Below is a small trained network, with its code and all its weights. Each question gives an input and a class and asks what happens when units are switched off, that is, made to give their printed mean instead of their output.

import numpy as np


def w(rows, s, z=0):
    codes = np.array(rows[::2]) - 128.0
    scale = np.full(codes.shape[1], s)
    scale[-1] = z or s
    return codes * scale


def f(y):
    return np.maximum(y, 0)


def log_softmax(a):
    a = a - a.max(-1, keepdims=True)
    return a - np.log(np.exp(a).sum(-1, keepdims=True))


def net(x, mask):
    res = np.array(x, float).reshape(1, 3) / 4 @ E
    y = f(res @ A[0][:, :-1].T + A[0][:, -1])
    res = res + np.where(mask, y, B[0][:, -1]) @ B[0][:, :-1]
    return log_softmax(res[-1] @ U[:, :-1].T + U[:, -1])


A, B = {}, {}
E = w([
[54,65,127,138,135,188,111,162,103,95,169],'x0',
[133,133,128,102,140,178,160,35,177,72,158],'x1',
[200,135,10,141,160,148,194,172,121,109,168],'x2',
],0.014)
A[0] = w([
[173,103,63,175,164,121,198,155,67,156,158,116],'n1',
[81,59,135,143,101,121,66,98,105,126,135,88],'n2',
[93,98,103,68,208,203,188,88,184,60,196,183],'n3',
[192,204,130,141,117,99,146,102,142,142,109,100],'n4',
[87,121,145,112,96,119,65,122,98,147,107,178],'n5',
[121,148,126,99,109,68,106,111,106,182,99,143],'n6',
[146,102,138,125,106,95,67,159,98,134,110,190],'n7',
[81,102,120,132,147,170,76,141,115,108,153,191],'n8',
[173,110,56,77,145,168,189,64,194,46,179,255],'n9',
[129,163,181,98,88,72,121,68,146,134,127,155],'n10',
[147,117,98,143,129,143,148,202,75,119,193,127],'n11',
[141,176,169,76,122,126,111,88,164,172,104,140],'n12',
[127,116,113,116,125,55,80,182,92,138,116,178],'n13',
[184,182,104,129,131,89,144,135,152,163,110,180],'n14',
[103,139,202,115,101,97,62,99,126,148,90,124],'n15',
[11,67,193,104,89,151,56,111,126,128,129,166],'n16',
],0.012,0.0036)
B[0] = w([
[111,86,122,100,92,188,160,254,109,184,123,220],'n1',
[92,102,219,154,137,163,93,163,90,136,53,183],'n2',
[47,116,170,161,105,31,138,100,197,52,148,234],'n3',
[175,198,119,154,141,187,194,79,161,245,81,190],'n4',
[146,135,100,92,181,108,121,88,156,138,81,188],'n5',
[81,128,144,130,211,103,108,69,164,142,76,176],'n6',
[139,105,116,177,178,145,141,140,116,119,35,179],'n7',
[160,162,153,219,118,116,152,85,118,167,84,188],'n8',
[102,157,73,107,127,11,206,94,249,86,153,250],'n9',
[38,82,84,50,138,96,147,152,141,121,145,187],'n10',
[100,81,124,96,63,171,125,194,130,167,191,200],'n11',
[74,115,107,11,100,99,144,150,153,121,191,179],'n12',
[170,155,200,148,174,137,100,149,119,137,53,192],'n13',
[232,164,128,122,194,152,80,87,125,178,77,195],'n14',
[130,111,32,20,186,121,117,115,173,111,140,210],'n15',
[113,62,185,194,97,127,60,210,27,127,72,246],'n16',
],0.0091,0.02)
U = w([
[156,124,160,179,140,216,96,168,38,168,86,130],'0',
[75,108,115,83,91,119,158,145,156,107,228,150],'1',
[187,191,111,99,115,186,79,74,38,41,217,2],'2',
[149,194,87,97,177,99,173,58,189,132,123,144],'3',
[123,137,183,216,102,98,117,82,126,80,122,130],'4',
[189,137,109,42,109,152,136,177,122,132,162,101],'5',
[157,155,134,117,142,201,86,58,57,94,252,15],'6',
[105,102,149,98,170,87,74,138,114,99,112,135],'7',
],0.013,0.0075)

Each question gives the input, the list of numbers given to net, and the class t.
The units are the neurons (one row each of A and B). Each row of codes is followed by its name. A weight is (code - 128) times the scale printed after its matrix; where a second scale follows, it is the last column's (A, B and U).
mask holds one flag per neuron, in row order. A switched-off neuron (its flag False) gives its mean, the last column of its row in B, instead of its output. The means were averaged over made-up inputs and are rounded, as every weight is.
A unit's drop is (log p(t) with every unit on - log p(t) with that unit switched off) / (log p(t) with every unit on - log p(t) with every unit switched off).
The circuit of an input: a set's keep is (log p(t) with only the set's units on - log p(t) with every unit switched off) / (log p(t) with every unit on - log p(t) with every unit switched off). Starting from the 12 units with the biggest drops (on a tie, the unit counted first), units are removed one at a time, each time the one whose removal leaves the highest keep (on an exact tie, the one counted first), for as long as the keep stays at least 0.8.
circuit, biggest first: the units of the circuit, biggest drop first
most important unit: the unit with the biggest drop
top k neurons: the k neurons with the biggest drops, biggest first
drop of u: that unit's drop, to one decimal
input [4,5,1], class 4: circuit, biggest first -> (n15, n3)
input [-4,-3,8], class 5: circuit, biggest first -> (n1)
input [-4,-2,6], class 5: top 2 neurons -> (n1, n16)
input [5,4,-4], class 4: circuit, biggest first -> (n8, n3)
input [2,-4,5], class 0: top 3 neurons -> (n9, n15, n12)
input [-4,-6,0], class 3: top 2 neurons -> (n16, n2)
input [-4,-8,-1], class 3: top 3 neurons -> (n16, n6, n2)
input [0,-3,5], class 5: top 3 neurons -> (n16, n2, n8)
input [8,4,-8], class 0: top 4 neurons -> (n16, n9, n2, n8)
input [1,5,0], class 1: top 4 neurons -> (n14, n4, n5, n3)
input [2,7,-1], class 1: top 2 neurons -> (n9, n13)
input [-4,0,-4], class 3: top 2 neurons -> (n16, n1)
input [-3,-2,4], class 5: top 2 neurons -> (n16, n2)
input [-4,-2,8], class 5: most important unit -> n1
input [7,-1,2], class 0: top 2 neurons -> (n9, n8)
input [7,8,2], class 4: drop of n8 -> 0.7
input [6,-7,8], class 0: drop of n9 -> 0.2
input [5,3,3], class 1: drop of n9 -> 0.0
input [2,4,-1], class 4: drop of n1 -> 0.1
